[[ 24.4  27.5  40.2  42.9  24.9  17.0  39.7]
 [-13.8 -17.1 -20.6 -20.0 -18.2 -63.4 -21.9]] => -18.2

[[-74.6  43.5 -12.7  -3.8]
 [-73.1  37.8 -19.9  -3.5]] => 37.8

[[-61.3  39.3 -55.5 -54.4  44.7  43.7]
 [ 51.0 -32.3  44.9  44.9 -35.5 -35.1]] => 44.9

[[ -8.8 -27.6 -41.0  72.1  42.6 -47.5  10.1]
 [  8.2  27.1  40.6 -70.9 -45.3  48.0 -11.1]] => -45.3

[[ 42.2  35.8  12.5 -25.3 -67.5  15.1  30.8]
 [  0.9   2.1   1.9   0.9   0.1  -1.6  -0.3]] => 0.1

[[ 22.7 -31.7  46.1 -44.3 -33.7  53.2  45.7]
 [-23.6  45.7 -44.9  34.7  38.8 -63.5 -49.2]] => 38.8

[[ 11.1   5.1 -43.0  15.1  76.5]
 [ -5.3   0.5  47.3  -8.8 -68.8]] => 47.3
---
[[ 0.019 -0.085 -0.130  0.081  0.210]
 [-0.168 -0.178  0.058 -0.059 -0.071]] Out: 0.210

[[ -22.071  -53.738   15.406  130.910  110.000   52.789]
 [-152.779   18.702  -40.773   77.212  144.158   91.992]
 [ -42.433  -14.426   27.507  214.201   88.996   29.904]] Out: 214.201

[-0.18 -0.06  0.07  0.02  0.15  0.00] Out: 0.15

[-1.346 -0.215  0.955 -1.442] Out: 0.955

[ 10.285  -5.743 -10.414  -8.248] Out: 10.285

[-1.7  1.1  0.4 -0.4  1.3  1.6] Out: 1.6

[ 0.002 -0.174  0.033  0.119] Out: 0.119
---
-19.1	15.6	69.1	41.8	78.7	-17.0 ans = 15.6

-37.9	29.4	-12.3	17.4	-35.8	47.7	-24.9
56.0	-10.0	33.8	4.9	54.6	-39.2	49.9
83.8	-10.9	60.4	9.4	59.5	-74.3	63.7
ans = -10.9

1.6	-5.8	11.2	-1.9	66.0	57.2	-13.9 ans = -5.8

-12.7	-59.2	-54.6	72.6	14.9	-24.3	-30.6 ans = -59.2

-42.4	-9.4	-14.5	7.4	48.5	5.8
-3.3	52.5	1.5	30.5	10.9	16.7
-5.6	67.1	29.9	66.0	-10.3	-55.6
ans = 67.1

-65.7	-0.3	-72.2	-22.8 ans = -0.3

-8.1	-11.9	-0.6	56.7	4.3
-13.4	8.1	-32.1	8.1	79.2
-30.8	-31.4	-12.3	-18.7	-33.2
ans = -31.4

42.4	-47.6	-24.2	-3.6	75.4
46.3	2.7	20.2	-3.6	41.4
ans = 2.7
---
 11.7    1.2   -9.5   -6.8  -10.9  -19.0   -9.2 >> 11.7
-0.13   0.09   0.14  -0.01 >> -0.13
 0.15   0.58   1.08  -0.16  -1.73   1.70 >> 0.15
-17.325    2.869   10.555   -7.658    1.307   12.329 >> -17.325
-0.06   0.15  -0.15  -0.05  -0.14   0.13  -0.09 >> -0.06
  0.708   17.444   18.552  -10.593  -19.512    1.111 >> 0.708
  65.3    36.4   -16.2   114.8  -100.5    99.8 >> 65.3
 15.923   12.699   17.630  -11.454   -3.322 >> 15.923
-109.8  -117.1   159.9   146.6    32.9   -27.1 >> -109.8
---
[[7 7 5 8 5 3 4 5 3 5]
 [8 6 6 8 6 3 5 5 3 4]
 [3 5 5 2 5 6 5 4 6 7]
 [3 6 7 3 4 7 4 7 6 3]
 [6 5 5 7 4 4 4 6 4 3]
 [5 4 4 6 6 4 7 4 4 5]
 [4 6 5 5 4 6 3 5 6 4]] | 7

[[3 5 2 1 1 1 1 1]
 [1 1 1 1 2 5 8 4]
 [1 1 2 4 7 3 1 1]
 [3 5 2 2 1 1 1 1]
 [1 1 1 1 2 4 8 5]
 [1 1 2 4 7 5 2 1]
 [1 1 1 1 1 1 3 5]
 [1 1 1 2 5 8 5 1]
 [1 1 1 2 5 8 4 1]
 [1 1 1 3 7 6 2 1]
 [1 1 1 2 4 8 5 2]] | 1

[[5023 1734 2748 5394 8035 3775 1760 6594 3078 1781 2749]
 [2963 3673 6614 1172 4920 6673 5266 6985 4106 2996 6415]
 [2221 5020 5349 4966 4103 6471 8894 1067 4624 6399 5497]
 [5370 3312 3733 3477 3524 3036 4618 3805 4430 4333 3093]
 [5381 5247 2308 6065 3083 3669 6635 4240 1917 6410 5820]] | 5497

[[59  8 51 47 49 33 43 47 33 50 51 47 46 56]
 [26 81 64 21 19 28 32 37 50 24 28 27 39 48]
 [48 48 56 38 55 55 37 50 41 44 41 42 25 37]
 [30 60 62 38 31 38 15 42 56 31 36 32 60 37]
 [53 49 57 31 50 33 26 52 40 45 40 36 45 34]
 [29 58 46 38 40 40 36 50 40 35 45 45 49 43]
 [29 24 56 54 32 43 46 38 45 41 34 45 38 51]] | 37

[[538 350 515 233 727 428 472 287 665 519 684 518 511]
 [514 358 518 435 395 467 737 350 694 577 532 627 450]
 [486 866 497 652 707 497 508 515 462 473 356 256 473]
 [639 603 480 486 567 603 386 355 625 492 397 553 600]
 [673 644 488 635 282 515 466 479 411 617 589 550 315]
 [418 426 548 589 461 533 439 477 587 334 574 524 566]] | 473

[[615 458 681 632 369 181 756 708]
 [214 851 618 196 351 720 330 820]
 [864 260 821 406 159 827 897 442]
 [274 831 619 530 529 813 291 750]
 [720 308 590 314 890 690 233 245]] | 442

[[59 50 66 52 55 48 50 62 54 51 48 66 60]
 [50 42 61 54 57 57 54 57 57 46 55 63 65]
 [48 51 51 49 61 48 53 55 53 44 53 48 54]
 [54 56 61 51 56 52 48 65 53 53 52 61 55]
 [52 41 63 58 50 49 50 53 50 55 44 77 60]
 [40 22 64 53 28 52 39 44 44 59 33 88 60]
 [49 40 77 60 57 50 45 68 50 54 44 84 66]
 [55 55 71 54 62 65 48 76 62 47 65 54 62]
 [25 38 18 20 33 28 42 28 30 38 34 21 34]
 [ 9 23 24 13 38 21 45 32 25 36 29 27 46]
 [43 28 59 56 69 32 46 51 44 20 41 39 53]] | 54

[[-635  197 -614  195   32 -359  198 -493  564   74]
 [ 657 -573  187  333  454  615 -148  425 -300 -554]
 [ 657 -428 -290 -623  280 -545 -181   51  228 -506]
 [ -52   -2  203  -29 -437 -282 -320  525    7  413]
 [ 551  558  311 -447  -92 -216  611  611 -643  215]
 [-236  516 -401  398  205  602  530  396  236  222]
 [-531   -1  332 -263 -588 -384  382 -613  210  252]
 [ 436   41  535 -474   85  127  530  -59  111  568]
 [-481  -39  558  488 -242  545  -52  114  320  422]
 [-417  549 -630  428 -556  209   94  271  499 -269]] | -506
---
[[ 21.9  24.9  24.6 -17.2   5.4]
 [-19.0 -35.2 -67.9  -4.8 -69.4]
 [ 29.4  16.9  32.0 -18.5  -7.7]]: -17.2

[[ 21.1  21.9  27.2  51.0]
 [ 20.5  64.2  65.3  50.8]
 [ 18.7   7.6 -15.2  48.9]]: 27.2

[[-60.3 -56.0 -53.4 -52.8 -39.7  28.8 -28.6]
 [ 38.1  60.1  57.4  57.1  15.8  -6.9   8.8]
 [-10.9  15.4  18.5  17.3 -16.2  20.6 -18.1]]: 28.8

[[ 12.7   9.0 -14.4   9.1 -13.3]
 [ 19.7  15.9  -5.3  14.8  -6.3]
 [-36.1 -31.0  74.2 -29.9  54.7]]: 9.1

[[ 57.6 -44.7  64.4  65.8  52.0  55.2]
 [  2.2  -1.8  -0.4  -5.1  -7.3   9.2]
 [ -8.2  -3.9   2.6   4.0  -4.5   3.0]]: 52.0

[[-68.4 -45.4   9.3 -18.8]
 [-78.5 -54.2  25.1  -7.0]
 [ 13.0  22.5  25.5  28.9]]: 9.3

[[ 60.0   0.2  21.0  52.0]
 [ 61.5 -64.4 -24.2  79.8]
 [-22.3  48.5  15.8  -7.8]]: 21.0
